Below are the code and all the weights of a small trained network. Each question names an input and a class and asks about switching units off, where a switched-off unit gives its printed mean instead of its output.

import numpy as np


def w(rows, s, z=0):
    codes = np.array(rows[::2]) - 128.0
    scale = np.full(codes.shape[1], s)
    scale[-1] = z or s
    return codes * scale


def f(y):
    return np.maximum(y, 0)


def log_softmax(a):
    a = a - a.max(-1, keepdims=True)
    return a - np.log(np.exp(a).sum(-1, keepdims=True))


def net(x, mask):
    res = np.array(x, float).reshape(1, 4) / 4 @ E
    y = f(res @ A[0][:, :-1].T + A[0][:, -1])
    res = res + np.where(mask, y, B[0][:, -1]) @ B[0][:, :-1]
    return log_softmax(res[-1] @ U[:, :-1].T + U[:, -1])


A, B = {}, {}
E = w([
[89,243,116,114,177,124,123,152,123],'x0',
[229,127,69,148,191,178,141,170,110],'x1',
[98,113,158,153,159,128,254,143,124],'x2',
[141,166,64,132,41,159,170,85,126],'x3',
],0.0098)
A[0] = w([
[160,140,105,129,107,134,4,121,125,87],'neuron 1',
[143,132,115,148,143,133,127,131,140,99],'neuron 2',
[110,200,131,124,156,139,124,139,128,66],'neuron 3',
[172,135,114,120,160,143,137,131,121,78],'neuron 4',
[189,116,98,130,167,146,141,131,123,68],'neuron 5',
[36,127,173,129,80,113,115,120,123,4],'neuron 6',
[145,152,102,133,87,137,156,120,137,42],'neuron 7',
[108,83,173,125,215,121,82,149,124,1],'neuron 8',
[133,113,148,139,177,123,115,137,142,23],'neuron 9',
[111,212,116,128,166,125,126,138,120,63],'neuron 10',
[154,127,105,137,145,126,136,141,119,82],'neuron 11',
[163,140,118,135,164,135,133,146,123,83],'neuron 12',
[144,139,122,137,113,144,136,129,119,113],'neuron 13',
[148,167,84,134,58,135,166,121,121,34],'neuron 14',
[146,133,105,124,121,119,142,127,137,110],'neuron 15',
[130,144,108,117,99,149,141,124,136,17],'neuron 16',
[164,8,127,129,95,135,134,119,122,59],'neuron 17',
[111,120,139,132,150,130,195,134,122,98],'neuron 18',
[141,106,131,138,125,124,130,116,129,81],'neuron 19',
[119,181,125,124,164,125,139,124,129,99],'neuron 20',
[137,128,116,146,134,122,121,136,105,94],'neuron 21',
[151,94,141,124,109,129,137,141,134,69],'neuron 22',
[161,131,110,127,142,131,140,143,135,87],'neuron 23',
[128,124,136,142,137,132,169,117,130,86],'neuron 24',
[138,124,122,129,123,122,113,118,132,90],'neuron 25',
[114,111,143,135,163,128,228,132,128,102],'neuron 26',
],0.025,0.0041)
B[0] = w([
[125,128,129,62,128,129,137,245,123,252],'neuron 1',
[129,126,132,112,133,128,126,114,144,151],'neuron 2',
[133,115,131,207,157,135,129,145,146,205],'neuron 3',
[131,139,132,90,121,133,118,91,167,180],'neuron 4',
[126,115,131,91,121,125,129,84,193,202],'neuron 5',
[135,127,124,71,133,130,131,54,222,218],'neuron 6',
[122,125,121,123,136,133,121,99,65,177],'neuron 7',
[129,131,121,122,118,133,131,62,9,229],'neuron 8',
[134,123,137,122,128,116,129,94,73,172],'neuron 9',
[127,131,125,221,101,121,122,142,155,221],'neuron 10',
[122,142,121,102,118,121,127,105,158,164],'neuron 11',
[122,128,125,106,144,130,131,90,172,181],'neuron 12',
[134,135,121,123,124,129,127,101,115,154],'neuron 13',
[130,122,136,118,128,122,126,82,34,209],'neuron 14',
[125,127,136,123,138,114,132,110,115,151],'neuron 15',
[137,128,134,131,136,128,138,103,89,157],'neuron 16',
[124,136,125,255,135,127,125,143,161,245],'neuron 17',
[133,139,114,89,130,126,114,190,123,198],'neuron 18',
[125,142,131,155,127,121,143,132,135,150],'neuron 19',
[129,123,132,190,128,131,132,141,138,192],'neuron 20',
[134,120,131,117,130,116,132,116,143,143],'neuron 21',
[139,125,130,169,131,134,124,137,138,163],'neuron 22',
[114,126,132,106,126,129,135,106,156,166],'neuron 23',
[131,126,142,99,115,133,123,159,118,165],'neuron 24',
[120,137,129,120,124,138,117,141,119,145],'neuron 25',
[124,125,129,78,127,131,129,223,119,232],'neuron 26',
],0.036,0.018)
U = w([
[112,164,114,82,125,133,116,254,116,252],'0',
[120,160,115,244,140,124,110,160,151,150],'1',
[117,152,119,79,138,122,119,74,203,22],'2',
[126,151,122,129,128,120,117,92,12,64],'3',
],0.0083,0.0012)

Each question gives the input, the list of numbers given to net, and the class t.
The units are the neurons (one row each of A and B). Each row of codes is followed by its name. A weight is (code - 128) times the scale printed after its matrix; where a second scale follows, it is the last column's (A, B and U).
mask holds one flag per neuron, in row order. A switched-off neuron (its flag False) gives its mean, the last column of its row in B, instead of its output. The means were averaged over made-up inputs and are rounded, as every weight is.
A unit's drop is (log p(t) with every unit on - log p(t) with that unit switched off) / (log p(t) with every unit on - log p(t) with every unit switched off).
unit that matters most: the unit with the biggest drop
top k neurons: the k neurons with the biggest drops, biggest first
drop when u is switched off: that unit's drop, to one decimal
input [6,-7,1,-3], class 2: unit that matters most	neuron 6
input [7,6,5,-6], class 1: top 4 neurons	neuron 10; neuron 3; neuron 20; neuron 1
input [7,3,-6,3], class 1: top 3 neurons	neuron 10; neuron 3; neuron 26
input [-2,-5,-2,5], class 2: top 3 neurons	neuron 6; neuron 8; neuron 9
input [7,8,-4,7], class 2: top 2 neurons	neuron 5; neuron 17
input [-7,0,2,-8], class 3: top 2 neurons	neuron 8; neuron 10
input [-5,8,2,8], class 2: top 3 neurons	neuron 5; neuron 8; neuron 4
input [2,-5,5,6], class 3: top 4 neurons	neuron 1; neuron 14; neuron 7; neuron 5
input [-6,0,6,6], class 0: top 3 neurons	neuron 26; neuron 8; neuron 18
input [0,-7,0,-8], class 3: top 2 neurons	neuron 8; neuron 5
input [5,2,-6,7], class 3: top 4 neurons	neuron 14; neuron 26; neuron 7; neuron 16
input [-7,4,7,-5], class 0: top 2 neurons	neuron 26; neuron 18
input [3,-6,4,-3], class 2: top 2 neurons	neuron 6; neuron 1
input [1,1,2,3], class 3: top neuron	neuron 1
input [6,8,-6,-4], class 2: top 2 neurons	neuron 5; neuron 12
input [-4,2,7,0], class 0: drop when neuron 26 is switched off	0.3
input [6,6,-7,8], class 3: drop when neuron 12 is switched off	0.0
input [8,3,-6,-4], class 1: drop when neuron 26 is switched off	0.3
input [-6,2,6,-2], class 0: drop when neuron 3 is switched off	1.6
input [3,-1,6,8], class 3: unit that matters most	neuron 14
